Below is a small trained network, with its code and all its weights. Each question gives an input and a class and asks what happens when units are switched off, that is, made to give their printed mean instead of their output.

import numpy as np


def w(rows, s, z=0):
    codes = np.array(rows[::2]) - 128.0
    scale = np.full(codes.shape[1], s)
    scale[-1] = z or s
    return codes * scale


def f(y):
    return np.maximum(y, 0)


def log_softmax(a):
    a = a - a.max(-1, keepdims=True)
    return a - np.log(np.exp(a).sum(-1, keepdims=True))


def net(x, mask):
    res = np.array(x, float).reshape(1, 3) / 4 @ E
    y = f(res @ A[0][:, :-1].T + A[0][:, -1])
    res = res + np.where(mask, y, B[0][:, -1]) @ B[0][:, :-1]
    return log_softmax(res[-1] @ U[:, :-1].T + U[:, -1])


A, B = {}, {}
E = w([
[181,241,125,52,130,93,178,69],'x0',
[84,118,219,71,148,212,226,175],'x1',
[204,127,68,172,58,162,250,185],'x2',
],0.013)
A[0] = w([
[72,147,137,95,170,166,191,156,42],'n1',
[81,129,185,97,143,166,174,158,172],'n2',
[121,200,135,78,156,113,164,107,167],'n3',
[82,78,110,173,150,188,97,129,119],'n4',
[148,9,179,128,96,159,74,144,121],'n5',
[141,140,68,159,116,64,103,152,76],'n6',
[94,96,150,66,185,187,216,187,91],'n7',
[137,208,143,46,110,108,157,111,62],'n8',
[119,160,179,47,187,51,96,98,83],'n9',
[139,127,60,183,56,148,198,162,104],'n10',
[166,170,110,89,137,153,147,6,177],'n11',
[74,88,153,103,180,91,117,77,163],'n12',
[161,135,98,122,84,109,189,176,89],'n13',
[106,44,120,151,85,154,105,136,63],'n14',
[73,160,147,107,127,79,100,152,248],'n15',
[123,117,190,110,161,103,51,108,91],'n16',
[62,175,127,129,158,135,107,130,93],'n17',
[164,198,118,32,115,70,157,100,55],'n18',
[168,124,68,173,118,65,73,115,94],'n19',
[96,45,149,176,175,172,118,160,48],'n20',
[41,119,135,99,149,95,91,83,210],'n21',
[135,104,137,166,152,146,98,176,244],'n22',
[41,56,132,205,135,87,137,174,74],'n23',
[106,165,101,218,70,51,90,68,132],'n24',
[158,134,167,116,197,156,66,77,118],'n25',
[105,92,230,92,182,196,160,170,115],'n26',
[65,131,189,144,157,97,140,113,103],'n27',
[186,161,102,199,127,87,59,99,80],'n28',
[83,142,159,31,109,195,151,140,105],'n29',
[142,138,153,86,174,151,61,98,80],'n30',
[21,119,149,114,163,89,71,137,75],'n31',
[159,123,78,133,61,172,165,133,176],'n32',
],0.011,0.013)
B[0] = w([
[130,117,190,109,121,213,115,104,181],'n1',
[80,155,135,90,79,111,101,91,241],'n2',
[150,92,68,104,156,105,139,88,224],'n3',
[174,87,82,92,179,118,146,137,204],'n4',
[179,108,73,98,152,132,138,113,217],'n5',
[133,126,164,128,93,200,75,110,181],'n6',
[96,150,157,124,100,168,96,90,247],'n7',
[178,81,98,116,179,167,114,119,198],'n8',
[162,124,125,138,135,158,162,176,208],'n9',
[91,147,159,182,115,141,159,203,253],'n10',
[133,89,92,114,171,74,138,126,236],'n11',
[113,158,114,172,121,117,169,157,214],'n12',
[136,151,158,166,127,147,165,180,210],'n13',
[174,111,114,121,162,197,133,121,184],'n14',
[101,147,121,138,113,33,142,136,233],'n15',
[138,157,161,172,109,171,153,153,200],'n16',
[177,143,176,181,106,180,130,156,157],'n17',
[195,56,96,122,181,185,135,137,210],'n18',
[83,145,170,83,94,201,79,103,220],'n19',
[190,61,122,125,154,187,120,122,197],'n20',
[71,139,127,158,99,99,154,154,246],'n21',
[133,113,61,92,149,9,160,96,245],'n22',
[204,98,112,97,163,150,134,126,210],'n23',
[108,154,134,95,103,137,58,87,235],'n24',
[129,136,155,166,118,127,154,150,191],'n25',
[102,120,155,110,97,139,94,96,246],'n26',
[113,157,150,157,110,164,131,172,170],'n27',
[119,125,175,123,111,179,104,77,212],'n28',
[104,138,152,101,132,150,97,98,212],'n29',
[155,152,165,150,133,203,130,174,176],'n30',
[183,138,150,166,119,151,156,174,206],'n31',
[102,186,134,176,104,72,194,171,248],'n32',
],0.012,0.015)
U = w([
[128,154,163,202,103,169,187,225,81],'0',
[95,138,177,81,84,187,49,70,102],'1',
[195,84,88,89,225,169,151,132,91],'2',
[55,157,70,109,108,8,173,113,246],'3',
],0.014,0.013)

Each question gives the input, the list of numbers given to net, and the class t.
The units are the neurons (one row each of A and B). Each row of codes is followed by its name. A weight is (code - 128) times the scale printed after its matrix; where a second scale follows, it is the last column's (A, B and U).
mask holds one flag per neuron, in row order. A switched-off neuron (its flag False) gives its mean, the last column of its row in B, instead of its output. The means were averaged over made-up inputs and are rounded, as every weight is.
A unit's drop is (log p(t) with every unit on - log p(t) with that unit switched off) / (log p(t) with every unit on - log p(t) with every unit switched off).
unit that matters most: the unit with the biggest drop
k most important neurons: the k neurons with the biggest drops, biggest first
drop of u: that unit's drop, to one decimal
input [-6,7,6], class 1: unit that matters most	n7
input [6,-3,5], class 2: 2 most important neurons	n18; n11
input [3,4,-4], class 0: 3 most important neurons	n24; n9; n19
input [-7,2,-6], class 2: 4 most important neurons	n5; n4; n23; n20
input [6,-6,4], class 1: 3 most important neurons	n19; n24; n28
input [-3,6,-6], class 0: 3 most important neurons	n31; n12; n24
input [-8,5,-8], class 0: 2 most important neurons	n21; n31
input [-8,0,-8], class 0: 4 most important neurons	n21; n16; n31; n12
input [-7,6,-3], class 2: 4 most important neurons	n4; n5; n20; n23
input [7,-7,5], class 1: 4 most important neurons	n19; n24; n28; n6
input [8,-5,-6], class 2: drop of n18	0.4
input [6,3,-6], class 0: drop of n22	0.2
input [8,-8,-8], class 0: drop of n12	0.3
input [2,8,1], class 1: drop of n31	0.0
input [-1,3,-3], class 3: most important neuron	n10
